Below are the code and all the weights of a small trained network. Each question names an input and a target symbol and asks about switching units off, where a switched-off unit gives its printed mean instead of its output.

import numpy as np


def w(rows, s, z=0):
    codes = np.array(rows[::2]) - 128.0
    scale = np.full(codes.shape[1], s)
    scale[-1] = z or s
    return codes * scale


def norm(h):
    return h / np.sqrt((h * h).mean(-1, keepdims=True) + 1e-5)


def f(y):
    return y / 2 * (1 + np.tanh(0.7978845608 * (y + 0.044715 * y**3)))


def softmax(a):
    e = np.exp(a - a.max(-1, keepdims=True))
    return e / e.sum(-1, keepdims=True)


def log_softmax(a):
    a = a - a.max(-1, keepdims=True)
    return a - np.log(np.exp(a).sum(-1, keepdims=True))


def net(x, mask):
    ids = ['αβγδεζηξστψω'.index(c) for c in x.split()]
    T = len(ids)
    res = E[ids] + P[:T]
    u = 0
    for l in range(2):
        r = norm(res)
        for j in range(3):
            rows = slice(2 * j, 2 * j + 2)
            q, k, v = (r @ M[l][rows].T for M in (Q, K, V))
            z = softmax(np.where(np.tri(T) > 0, q @ k.T / 2**0.5, -1e9)) @ v
            o = O[l][rows]
            res = res + np.where(mask[u + j], z, o[:, -1]) @ o[:, :-1]
        u += 3
        y = f(norm(res) @ A[l][:, :-1].T + A[l][:, -1])
        res = res + np.where(mask[u : u + 8], y, B[l][:, -1]) @ B[l][:, :-1]
        u += 8
    return log_softmax(norm(res)[-1] @ U[:, :-1].T + U[:, -1])


Q, K, V, O, A, B = {}, {}, {}, {}, {}, {}
E = w([
[153,58,218],'α',
[150,66,210],'β',
[137,85,194],'γ',
[144,79,209],'δ',
[154,51,95],'ε',
[169,124,223],'ζ',
[187,61,103],'η',
[213,126,163],'ξ',
[198,131,64],'σ',
[55,24,73],'τ',
[156,174,224],'ψ',
[8,108,184],'ω',
],0.017)
P = w([
[220,6,215],'0',
[201,36,196],'1',
[194,60,176],'2',
[190,87,152],'3',
[188,106,130],'4',
[184,135,116],'5',
[175,156,92],'6',
[173,163,75],'7',
[161,157,63],'8',
],0.011)
Q[0] = w([
[101,197,71],'0.h1',
[21,59,139],'0.h1',
[168,58,105],'0.h2',
[4,127,166],'0.h2',
[86,238,116],'0.h3',
[63,164,124],'0.h3',
],0.026)
K[0] = w([
[60,124,64],'0.h1',
[36,60,146],'0.h1',
[94,204,81],'0.h2',
[135,6,158],'0.h2',
[168,2,203],'0.h3',
[169,69,203],'0.h3',
],0.028)
V[0] = w([
[55,156,202],'0.h1',
[78,154,23],'0.h1',
[129,97,62],'0.h2',
[65,7,73],'0.h2',
[141,97,33],'0.h3',
[3,135,129],'0.h3',
],0.036)
O[0] = w([
[120,68,189,103],'0.h1',
[87,222,191,4],'0.h1',
[121,153,85,112],'0.h2',
[3,165,109,107],'0.h2',
[46,94,85,137],'0.h3',
[114,105,235,38],'0.h3',
],0.032,0.041)
A[0] = w([
[133,97,72,138],'0.n1',
[17,95,74,136],'0.n2',
[119,125,115,115],'0.n3',
[250,78,148,170],'0.n4',
[133,123,122,152],'0.n5',
[2,155,145,246],'0.n6',
[156,82,98,103],'0.n7',
[118,116,104,121],'0.n8',
],0.026,0.011)
B[0] = w([
[102,41,123,218],'0.n1',
[122,81,253,182],'0.n2',
[117,114,127,132],'0.n3',
[108,2,210,252],'0.n4',
[130,108,136,146],'0.n5',
[216,13,166,161],'0.n6',
[127,58,132,198],'0.n7',
[112,97,125,149],'0.n8',
],0.03,0.023)
Q[1] = w([
[226,142,137],'1.h1',
[56,64,57],'1.h1',
[167,200,59],'1.h2',
[159,33,49],'1.h2',
[169,6,140],'1.h3',
[126,254,118],'1.h3',
],0.044)
K[1] = w([
[160,70,4],'1.h1',
[60,196,176],'1.h1',
[32,141,16],'1.h2',
[238,54,169],'1.h2',
[107,112,76],'1.h3',
[186,28,241],'1.h3',
],0.042)
V[1] = w([
[86,233,162],'1.h1',
[106,165,124],'1.h1',
[95,98,63],'1.h2',
[34,137,111],'1.h2',
[141,4,136],'1.h3',
[138,156,95],'1.h3',
],0.023)
O[1] = w([
[144,2,168,6],'1.h1',
[124,99,141,91],'1.h1',
[95,167,70,163],'1.h2',
[120,94,84,80],'1.h2',
[132,230,118,253],'1.h3',
[151,110,134,122],'1.h3',
],0.024,0.026)
A[1] = w([
[60,146,80,4],'1.n1',
[124,129,132,32],'1.n2',
[50,156,150,92],'1.n3',
[52,157,139,47],'1.n4',
[108,141,143,28],'1.n5',
[153,95,113,218],'1.n6',
[77,116,162,241],'1.n7',
[145,115,252,249],'1.n8',
],0.046,0.0037)
B[1] = w([
[98,152,181,173],'1.n1',
[151,112,114,121],'1.n2',
[164,60,139,144],'1.n3',
[151,52,145,142],'1.n4',
[122,107,123,128],'1.n5',
[104,129,157,253],'1.n6',
[151,153,177,158],'1.n7',
[127,254,165,190],'1.n8',
],0.08,0.02)
U = w([
[131,123,125,47],'α',
[130,121,120,31],'β',
[120,101,121,146],'γ',
[135,109,126,159],'δ',
[34,126,137,180],'ε',
[189,92,136,131],'ζ',
[88,148,103,176],'η',
[232,157,22,87],'ξ',
[130,198,55,185],'σ',
[85,67,238,1],'τ',
[249,137,159,69],'ψ',
[129,205,169,253],'ω',
],0.014,0.0036)

Each question gives the input, a string of symbols that net reads in full, and the target symbol t.
The units are the heads (2 rows each of Q, K, V and O) and the neurons (one row each of A and B). Each row of codes is followed by its name. A weight is (code - 128) times the scale printed after its matrix; where a second scale follows, it is the last column's (O, A, B and U).
mask holds one flag per unit, layer by layer, with each layer's heads first. A switched-off unit (its flag False) gives its mean, the last column of its rows in O or B, instead of its output. The means were averaged over made-up inputs and are rounded, as every weight is.
A unit's drop is (log p(t) with every unit on - log p(t) with that unit switched off) / (log p(t) with every unit on - log p(t) with every unit switched off).
The circuit of an input: a set's keep is (log p(t) with only the set's units on - log p(t) with every unit switched off) / (log p(t) with every unit on - log p(t) with every unit switched off). Starting from the 12 units with the biggest drops (on a tie, the unit counted first), units are removed one at a time, each time the one whose removal leaves the highest keep (on an exact tie, the one counted first), for as long as the keep stays at least 0.8.
circuit, biggest first: the units of the circuit, biggest drop first
top k neurons: the k neurons with the biggest drops, biggest first
top k neurons in layer l: the k neurons of layer l with the biggest drops, biggest first
heads that matter: for each layer, one digit per head in row order, 1 if its drop is at least 0.15 and else 0, layers parted by /
input α τ β, target τ: circuit, biggest first -> [0.h3]
input ψ γ β δ α γ τ α, target τ: top 2 neurons -> [0.n2, 1.n7]
input η γ σ, target σ: heads that matter -> 000 / 000
input δ γ ψ τ ε ξ ξ α η, target ξ: heads that matter -> 111 / 000
input ε δ ψ γ ζ ζ τ ε, target τ: heads that matter -> 101 / 000
input δ ξ ε ξ α ε ε α, target ε: top 2 neurons -> [1.n1, 0.n2]
input β α ξ α, target ξ: heads that matter -> 001 / 000
input ξ γ δ δ τ β, target τ: heads that matter -> 011 / 000
input τ ω γ σ τ ε ε, target σ: heads that matter -> 100 / 000
input τ ε η, target τ: top 3 neurons in layer 1 -> [1.n1, 1.n8, 1.n4]
input ω γ ζ ζ ξ ζ τ ξ, target τ: heads that matter -> 011 / 000
input γ ψ δ ε ω ω α, target ω: heads that matter -> 001 / 000
input δ α γ ζ ζ τ α, target τ: heads that matter -> 101 / 000
input γ ε ξ, target ξ: circuit, biggest first -> [0.h3]
input ε δ γ, target ε: heads that matter -> 010 / 000
input δ ζ τ γ γ ξ, target ξ: top 2 neurons -> [0.n6, 0.n2]
input τ γ γ, target τ: top 2 neurons -> [0.n2, 1.n7]
input ε δ ξ τ ε δ, target τ: top 2 neurons -> [0.n2, 1.n7]
input ε γ γ ε ξ ε, target ξ: heads that matter -> 110 / 000
input τ ξ ε γ ε δ, target ε: heads that matter -> 001 / 000
input γ ω α ψ, target ω: circuit, biggest first -> [0.h3, 1.n8]
input ζ α ε γ α γ ω ψ τ, target ω: heads that matter -> 000 / 000
input η γ γ τ δ, target τ: top neuron -> [0.n2]
input ε δ τ ε, target τ: heads that matter -> 011 / 000
input ψ γ ω α ω τ, target ω: circuit, biggest first -> [1.n8, 0.h3]
input ω ξ δ, target ω: top 2 neurons -> [1.n8, 0.n4]
input α η ε ε β, target ε: circuit, biggest first -> [0.h2]
input ω ψ ε α γ τ ζ, target τ: heads that matter -> 101 / 000
input ε ξ γ, target ξ: top 2 neurons in layer 0 -> [0.n2, 0.n6]
